Here is a tiny trained network, its code and every weight. The questions are about switching its units off for an input and a class, where a switched-off unit gives its printed mean instead of its output.

import numpy as np


def w(rows, s, z=0):
    codes = np.array(rows[::2]) - 128.0
    scale = np.full(codes.shape[1], s)
    scale[-1] = z or s
    return codes * scale


def norm(h):
    return h / np.sqrt((h * h).mean(-1, keepdims=True) + 1e-5)


def f(y):
    return y / 2 * (1 + np.tanh(0.7978845608 * (y + 0.044715 * y**3)))


def log_softmax(a):
    a = a - a.max(-1, keepdims=True)
    return a - np.log(np.exp(a).sum(-1, keepdims=True))


def net(x, mask):
    res = np.array(x, float).reshape(1, 3) / 4 @ E
    u = 0
    for l in range(4):
        y = f(norm(res) @ A[l][:, :-1].T + A[l][:, -1])
        res = res + np.where(mask[u : u + 6], y, B[l][:, -1]) @ B[l][:, :-1]
        u += 6
    return log_softmax(norm(res)[-1] @ U[:, :-1].T + U[:, -1])


A, B = {}, {}
E = w([
[142,13,254,133,172,43],'x0',
[199,241,169,51,158,111],'x1',
[151,152,25,26,189,220],'x2',
],0.0055)
A[0] = w([
[214,100,2,161,42,116,113],'L0N0',
[137,62,142,31,148,111,4],'L0N1',
[110,170,157,216,160,108,206],'L0N2',
[223,91,113,96,131,218,190],'L0N3',
[164,77,203,167,207,237,129],'L0N4',
[75,97,127,104,182,106,88],'L0N5',
],0.008,0.002)
B[0] = w([
[95,154,187,186,166,187,255],'L0N0',
[215,115,150,120,103,132,183],'L0N1',
[2,168,158,62,123,146,251],'L0N2',
[49,157,185,84,128,80,252],'L0N3',
[89,178,126,207,101,188,192],'L0N4',
[80,108,126,131,177,190,150],'L0N5',
],0.0081,0.0026)
A[1] = w([
[114,136,134,118,159,79,160],'L1N0',
[184,121,76,173,74,188,140],'L1N1',
[213,2,126,176,146,46,246],'L1N2',
[102,149,46,133,92,146,142],'L1N3',
[120,145,131,140,199,104,18],'L1N4',
[163,65,88,209,139,144,178],'L1N5',
],0.0091,0.0014)
B[1] = w([
[114,120,61,165,151,153,175],'L1N0',
[183,172,229,255,205,55,137],'L1N1',
[236,222,124,174,100,225,251],'L1N2',
[235,77,127,188,155,112,216],'L1N3',
[86,109,85,208,61,142,123],'L1N4',
[176,104,71,113,231,44,192],'L1N5',
],0.0077,0.0025)
A[2] = w([
[111,146,197,91,46,105,130],'L2N0',
[24,67,88,253,130,186,89],'L2N1',
[125,151,14,13,212,222,135],'L2N2',
[161,34,134,35,254,198,84],'L2N3',
[87,68,52,128,50,241,2],'L2N4',
[98,3,69,218,218,60,67],'L2N5',
],0.0069,0.0031)
B[2] = w([
[129,123,89,90,99,179,182],'L2N0',
[163,96,139,87,135,131,254],'L2N1',
[109,128,137,116,108,164,226],'L2N2',
[101,169,54,148,85,203,169],'L2N3',
[136,4,113,78,107,86,125],'L2N4',
[154,55,132,85,148,86,190],'L2N5',
],0.011,0.0056)
A[3] = w([
[129,214,179,23,136,127,193],'L3N0',
[106,63,188,230,59,54,133],'L3N1',
[64,109,172,105,94,210,252],'L3N2',
[143,125,186,16,168,175,214],'L3N3',
[148,181,172,218,174,183,177],'L3N4',
[150,153,180,140,2,48,174],'L3N5',
],0.0083,0.002)
B[3] = w([
[146,7,150,141,178,122,232],'L3N0',
[108,174,124,83,137,162,184],'L3N1',
[96,208,104,160,92,77,255],'L3N2',
[168,91,138,152,126,103,228],'L3N3',
[144,160,172,160,145,66,200],'L3N4',
[127,128,58,62,142,238,171],'L3N5',
],0.011,0.007)
U = w([
[170,4,148,71,208,163,137],'0',
[15,186,84,53,68,201,168],'1',
[180,217,193,193,164,128,147],'2',
[101,69,150,170,123,31,123],'3',
[136,166,101,65,126,69,9],'4',
],0.014,0.013)

Each question gives the input, the list of numbers given to net, and the class t.
The units are the neurons (one row each of A and B). Each row of codes is followed by its name. A weight is (code - 128) times the scale printed after its matrix; where a second scale follows, it is the last column's (A, B and U).
mask holds one flag per neuron, layer by layer. A switched-off neuron (its flag False) gives its mean, the last column of its row in B, instead of its output. The means were averaged over made-up inputs and are rounded, as every weight is.
A unit's drop is (log p(t) with every unit on - log p(t) with that unit switched off) / (log p(t) with every unit on - log p(t) with every unit switched off).
The circuit of an input: a set's keep is (log p(t) with only the set's units on - log p(t) with every unit switched off) / (log p(t) with every unit on - log p(t) with every unit switched off). Starting from the 12 units with the biggest drops (on a tie, the unit counted first), units are removed one at a time, each time the one whose removal leaves the highest keep (on an exact tie, the one counted first), for as long as the keep stays at least 0.8.
units of the circuit, in order: the units of the circuit, biggest drop first
k most important neurons: the k neurons with the biggest drops, biggest first
top k neurons in layer l: the k neurons of layer l with the biggest drops, biggest first
input [-8,7,5], class 2: top 3 neurons in layer 2 => L2N1, L2N5, L2N4
input [-1,1,3], class 3: units of the circuit, in order => L0N3, L3N5, L3N3
input [4,-7,-6], class 0: most important neuron => L1N5
input [3,-1,6], class 1: 2 most important neurons => L0N3, L2N3
input [-7,6,-7], class 1: 3 most important neurons => L3N5, L2N1, L1N5
input [-8,-1,6], class 2: 3 most important neurons => L0N2, L1N1, L1N3
input [2,1,3], class 3: top 3 neurons in layer 0 => L0N4, L0N3, L0N5
input [-5,8,-7], class 0: top 2 neurons in layer 2 => L2N3, L2N2
input [-7,7,-7], class 0: top 3 neurons in layer 0 => L0N4, L0N3, L0N0
input [7,5,6], class 2: 2 most important neurons => L0N2, L0N1
input [8,-7,-6], class 2: 3 most important neurons => L1N2, L3N0, L0N3
input [6,5,-6], class 1: top 2 neurons in layer 2 => L2N1, L2N5
input [6,4,4], class 2: top 2 neurons in layer 0 => L0N2, L0N1
input [-2,-1,-2], class 3: top 2 neurons in layer 3 => L3N2, L3N3
input [-7,-6,4], class 2: 4 most important neurons => L1N1, L0N2, L3N0, L0N0
input [-6,-6,2], class 0: units of the circuit, in order => L1N3
input [7,-1,-8], class 1: 2 most important neurons => L0N2, L3N5
input [8,6,-8], class 1: 4 most important neurons => L3N5, L0N2, L2N1, L3N1
input [-1,1,-3], class 3: top 2 neurons in layer 0 => L0N2, L0N4
input [-6,-4,-1], class 2: units of the circuit, in order => L1N1
input [-2,4,3], class 0: 2 most important neurons => L3N0, L0N3
